q_414: |  24 | -51 |  23 |  -9 |
q_198: | -18 | -25 | -19 | -26 |
q_311: | -54 |  41 |  38 |   8 |
gone q_198: | -26 | -18 | -19 |  | -25 |
gone q_198: | -26 | -18 | -25 |  | -19 |
gone q_414: | -9 | 23 | 24 |  | -51 |
gone q_414: |  -9 | -51 |  24 |  | 23 |
gone q_198: | -25 | -19 | -18 |  | -26 |
gone q_311: |  38 | -54 |  41 |  | 8 |
gone q_198: | -26 | -25 | -18 |  | -19 |

q_659: |   3 | -20 | -36 | -11 | -12 |   3 |   1 |  -2 |  -8 |
q_326: |  17 |  14 |   5 |  -4 |  -4 | -39 |   5 |  13 |  -4 |
q_414: |  -9 |  13 |   7 |   8 |   9 | -31 |  -9 |  -7 |  11 |
q_725: | -7 | 17 |  4 |  8 | 11 |  7 | 15 | -1 | 12 |
q_480: | -10 |  -9 |  13 |   4 |  -5 |  25 | -10 | -11 |   8 |
q_511: |  10 |   1 |  28 |  -1 |  13 |   2 | -17 |  -5 |  -5 |
q_717: | 41 | 27 | 13 | 22 |  5 | 42 | 35 | 15 | 31 |
q_198: |  30 | -31 |  -1 |   5 |  11 |   4 |  31 |  34 |  -1 |
gone q_717: |  5 | 13 | 15 | 35 | 27 | 41 | 31 | 22 |  | 42 |
gone q_725: |  7 | -1 |  4 | 17 |  8 | 11 | 15 | -7 |  | 12 |
gone q_725: | 15 | -7 |  7 | 17 | -1 | 11 | 12 |  4 |  | 8 |
gone q_414: |   8 | -31 |   7 |  -9 |  11 |  -9 |  13 |  -7 |  | 9 |
gone q_198: | -31 |  30 |  34 |   5 |  31 |  -1 |  -1 |  11 |  | 4 |
gone q_326: |  14 | -39 |  -4 |  13 |  -4 |   5 |  -4 |   5 |  | 17 |
gone q_326: |   5 |  14 |   5 |  -4 |  17 |  -4 | -39 |  -4 |  | 13 |

q_717: |  40 |  10 | -18 |  10 | -12 | -18 |  -6 | -22 | -20 |  -2 |
q_414: |  40 |  10 | -18 |  10 | -12 | -18 | -24 | -22 | -20 |   9 |
q_511: |  -3 |  36 |  33 | -10 |   0 |  -1 |   1 |  35 |  38 |  -2 |
q_475: |  -3 |  -4 |  33 | -10 |   0 |  -1 |   4 |  -6 |   9 | -11 |
q_725: |  -6 | -11 |  14 | -22 |  21 |  28 |  -6 |  12 |  22 |  14 |
gone q_725: |  12 |  14 |  14 | -22 |  -6 | -11 |  -6 |  28 |  21 |  | 22 |
gone q_717: | -12 | -18 | -18 |  -2 |  10 | -22 | -20 |  40 |  10 |  | -6 |
gone q_414: | -18 | -18 | -24 | -20 |  40 |   9 | -12 |  10 |  10 |  | -22 |
gone q_414: | -18 | -22 | -24 |  40 | -20 |  10 | -18 |   9 |  10 |  | -12 |
gone q_511: |  -2 |  -3 |  33 | -10 |   1 |  38 |  -1 |   0 |  36 |  | 35 |

q_627: | -3 |  2 |  1 |  0 | 54 |  1 |  0 | -4 |
q_480: |  -9 |   3 |   1 |  -1 |   2 |   6 | -15 |  -2 |
q_717: | 55 | 38 | 37 | 19 |  2 | -1 | -2 | 38 |
gone q_480: |  -9 |   3 | -15 |  -2 |  -1 |   2 |   6 |  | 1 |
gone q_627: |  1 |  0 | -4 |  1 | 54 |  2 |  0 |  | -3 |
gone q_480: |   3 |  -9 |   2 |   1 |  -2 |   6 | -15 |  | -1 |
gone q_627: |  0 | -4 |  1 |  1 | 54 | -3 |  0 |  | 2 |
gone q_480: |  -9 |   1 |   2 |   6 |  -2 |  -1 | -15 |  | 3 |
gone q_717: | 38 |  2 | 38 | 19 | 55 | -1 | -2 |  | 37 |

q_511: | -27 | -17 |   6 |  14 |  -9 | -17 |  19 | -36 |   5 | -21 |  20 |  -8 |  -8 |   1 |   8 |   4 |   3 |   0 |  -1 |  -6 |   2 |  10 |   5 |  23 | -31 |  18 |   7 |  -1 | -16 |   6 |  11 |  24 |  16 | -11 |  -7 | -10 |
q_659: | -27 | -17 |   6 |  14 |  -9 | -17 |  19 | -36 |   5 | -21 |  20 |  -8 |  -8 |   1 |   8 |   4 |   3 |   0 |  -1 |  -6 |   2 |  10 |   5 |  23 | -31 |  18 |  -8 |  -1 | -16 |   6 |  11 |  24 |  16 | -11 |  -7 | -10 |
q_717: |   5 |  -6 |  17 |  27 |  -6 |   8 |  -5 |  -2 | -13 | -21 |  12 | -27 |  -5 |  -7 | -22 |  -1 |   1 | -32 | -19 |  -9 |   5 |  -9 |   0 |  22 | -33 |  29 | -13 | -10 | -24 |  -7 |  10 |  13 |  17 | -11 |  -7 | -28 |
q_475: |   5 |  -6 |  17 |  23 |  -6 |   8 | -17 |  -2 | -13 | -21 |  12 | -27 |  -5 |  -7 | -22 |  -1 |   1 | -32 | -19 |  -9 |   5 |  24 |   7 |  -4 | -15 |   8 |  -9 |  -3 | -14 |   3 |  13 | -16 |  -2 | -11 |   8 | -27 |
gone q_659: |  20 |   0 |  14 |   6 |  -8 | -17 |  -1 |  18 | -21 |  -8 | -11 |   2 |  16 |   8 | -36 | -31 |   1 |   6 |  -8 |  19 |   5 |   5 | -16 |  23 | -10 | -27 |  -7 |  -1 |  24 |  11 |   4 |  10 | -17 |   3 |  -6 |  | -9 |
gone q_475: |  24 |   3 |  12 |  -5 | -14 |  -9 |  -2 | -15 |  -4 |   8 | -27 | -13 |  -7 | -27 |  -2 |  -3 | -19 |  -9 |   7 | -21 | -22 |  23 | -17 |  13 |   5 |   8 |   5 |   8 |  17 |  -6 |  -6 | -11 | -32 |  -1 |   1 |  | -16 |
gone q_717: |  22 | -10 |  29 |   5 |  -6 |  27 | -21 |  -2 |   0 |  12 |  -5 |  -7 |  10 | -11 | -27 | -13 | -13 |  -6 | -22 |  -7 |  -5 |  -1 |  17 |  -9 |   5 |  13 |  -9 | -24 |   8 | -33 |   1 | -19 | -32 |  -7 |  17 |  | -28 |
gone q_511: | -11 |  -1 |  -1 | -21 |  16 |  20 |  -8 |   4 | -17 | -36 | -17 |   3 |  14 |   7 | -27 |  -6 |   6 |  18 |   6 |   2 |   5 |  -7 |  10 |   1 | -10 | -16 |  23 |   8 |  24 |   0 |  -9 |  -8 |   5 |  11 | -31 |  | 19 |
gone q_717: |  17 |  -9 |   5 |  -7 |  -7 |   5 |   1 |   0 |  -9 |  17 |  -5 |  -7 |  -5 |  12 |   8 | -33 | -24 | -19 |  -2 | -10 |  22 |  -6 | -13 |  -6 | -21 | -32 | -27 |  10 | -28 |  27 | -11 | -22 |  13 | -13 |  29 |  | -1 |
gone q_717: | -19 |  -7 |   8 | -13 |  13 |  22 |   1 | -27 |  -6 |  17 |  -9 | -32 | -33 |  -2 | -28 |   5 | -22 | -10 |  12 | -13 |  -5 |  27 |  -1 |  10 |  -5 |  17 |  29 |  -7 |   0 |  -6 |  -7 |   5 |  -9 | -21 | -11 |  | -24 |
gone q_475: | -16 |   8 | -15 |  -9 | -14 |  -2 | -17 |   8 |   5 |   3 | -19 |   8 |  -1 |  -9 |  -7 | -27 |  -3 |  23 |  -4 |   5 | -21 |   1 | -32 |  -5 | -27 |  12 |   7 |  -2 |  17 | -22 |  -6 | -13 | -11 |  -6 |  13 |  | 24 |

q_475: |   8 | -13 |  10 | -33 |   0 | -15 | -10 |  -1 |   2 | -12 |  -6 |   2 |  13 |  -2 |  19 |   4 |   1 | -12 |  -7 |   5 |   0 |  14 |  -6 |  -6 | -17 |   3 |   5 |   4 | -23 | -12 |   1 |  -1 | -14 |   4 |   3 |  -5 |  18 |   3 |  10 |  -1 |   9 | -18 |  17 |   0 |  -8 |  16 |   1 |   2 |  14 | -14 |   2 |  -5 |
q_480: |  -7 |   5 | -13 |   6 |  12 |   9 |  -3 |  -8 |  -5 |  10 |  -4 |  -3 | -14 |   3 |   9 |   3 |   1 |  -4 |  14 |  -5 |  18 |  -4 |   4 |   6 |  19 | -12 |   1 |  13 | -19 | -28 |   5 |  -8 |  22 |  -1 |  -9 |   0 |  -4 |   4 |   5 |  -3 |  21 |  -1 |   0 |  -1 |  -6 |   7 | -17 |  -7 |  -3 |  28 |   1 |   1 |
q_627: |   8 | -13 |  10 | -33 |   0 | -15 | -10 |  -1 |   2 | -12 |  -6 |   2 |  13 |  -2 |  19 |   4 |   1 | -12 |  -7 |   5 |   0 |  14 |  -6 |  -6 | -17 |   3 |   5 |   4 | -23 |  -2 | -13 |  -4 |   6 |  -6 |  16 |   2 |  47 |   5 |   6 |   4 |  10 |  -3 |  11 |   0 |   3 |  -3 |  10 |  -7 | -11 |  10 |  -6 |   3 |
gone q_627: |  -2 |  -3 | -17 | -12 |  -7 |  11 |   0 |  10 | -13 |  19 | -12 |   5 |  14 |  -1 |  -3 |  -7 |  -6 |   4 | -11 |   4 | -10 |   3 |   4 |   0 |  -2 |   2 |  -6 |  -6 |  13 |   0 |  10 |   3 |  10 |   6 | -13 |  -6 |  10 |   1 |   6 |  -6 |  16 |   2 |   2 | -15 | -23 |   5 | -33 |   3 |  -4 |  47 |   5 |  | 8 |
gone q_480: |  -5 | -17 |  -7 |  10 |  -5 |   0 |  -4 | -14 |   0 |  13 |  19 |  -6 |  -4 |   3 |   1 |   1 |   9 |  18 | -12 |  -4 |   9 |  -1 |   5 |  12 |  -3 |   4 | -28 |  -1 |  -8 |  -4 |   5 |   4 | -19 | -13 |  -3 |   6 |   1 |  -9 |  -1 |  -8 |  28 |  -3 |  21 |  -7 |   6 |   3 |   1 |   7 |  22 |   5 |  -3 |  | 14 |

q_326: | -14 |   8 |  14 |   1 |  24 | -55 |  34 | -24 |  32 | -19 |
q_475: | -46 |  14 | -13 |  16 |   3 |   8 |  -3 |  -1 | -39 |  26 |
q_725: |  23 | -55 | -38 |  19 |   3 | -15 |   0 | -11 | -26 |  21 |
q_511: |   4 | -15 | -34 | -14 |  43 |   8 |  45 | -20 |  35 | -17 |
q_717: |  11 | -37 |  34 |  12 |  21 |  44 |   4 | -44 | -12 |  11 |
q_627: | -31 |  30 | -19 | -20 |  23 |  -8 | -38 | -34 | -33 |  49 |
gone q_511: |  35 | -34 |   4 | -14 | -20 |  43 |   8 | -17 |  45 |  | -15 |
gone q_326: |  32 |  24 | -19 | -14 | -55 |  34 |   8 |   1 |  14 |  | -24 |
gone q_511: |  45 | -14 | -20 |  35 |   4 | -15 | -17 |  43 | -34 |  | 8 |

q_659: |  18 |   5 | -51 |   0 | -11 |
q_198: |  -2 | -12 |  -1 |   0 |   8 |
q_136: |   0 | -21 | -29 |   1 | -17 |
q_725: |   1 | -11 | -21 |  -1 |  -3 |
q_326: |  18 |  -3 |  -2 |  -9 | -10 |
q_480: |  15 |  -1 | -45 |   2 | -12 |
q_627: |  -2 | -23 | -39 |  -3 | -22 |
q_475: |  -3 | -15 |  -1 |   5 |  -5 |
q_414: |  -3 | -24 |  -1 |   5 | -23 |
gone q_326: | 18 | -2 | -3 | -9 |  | -10 |
gone q_627: | -39 |  -3 |  -2 | -23 |  | -22 |
gone q_414: |   5 | -23 |  -3 |  -1 |  | -24 |
gone q_326: |  -3 |  -9 |  18 | -10 |  | -2 |

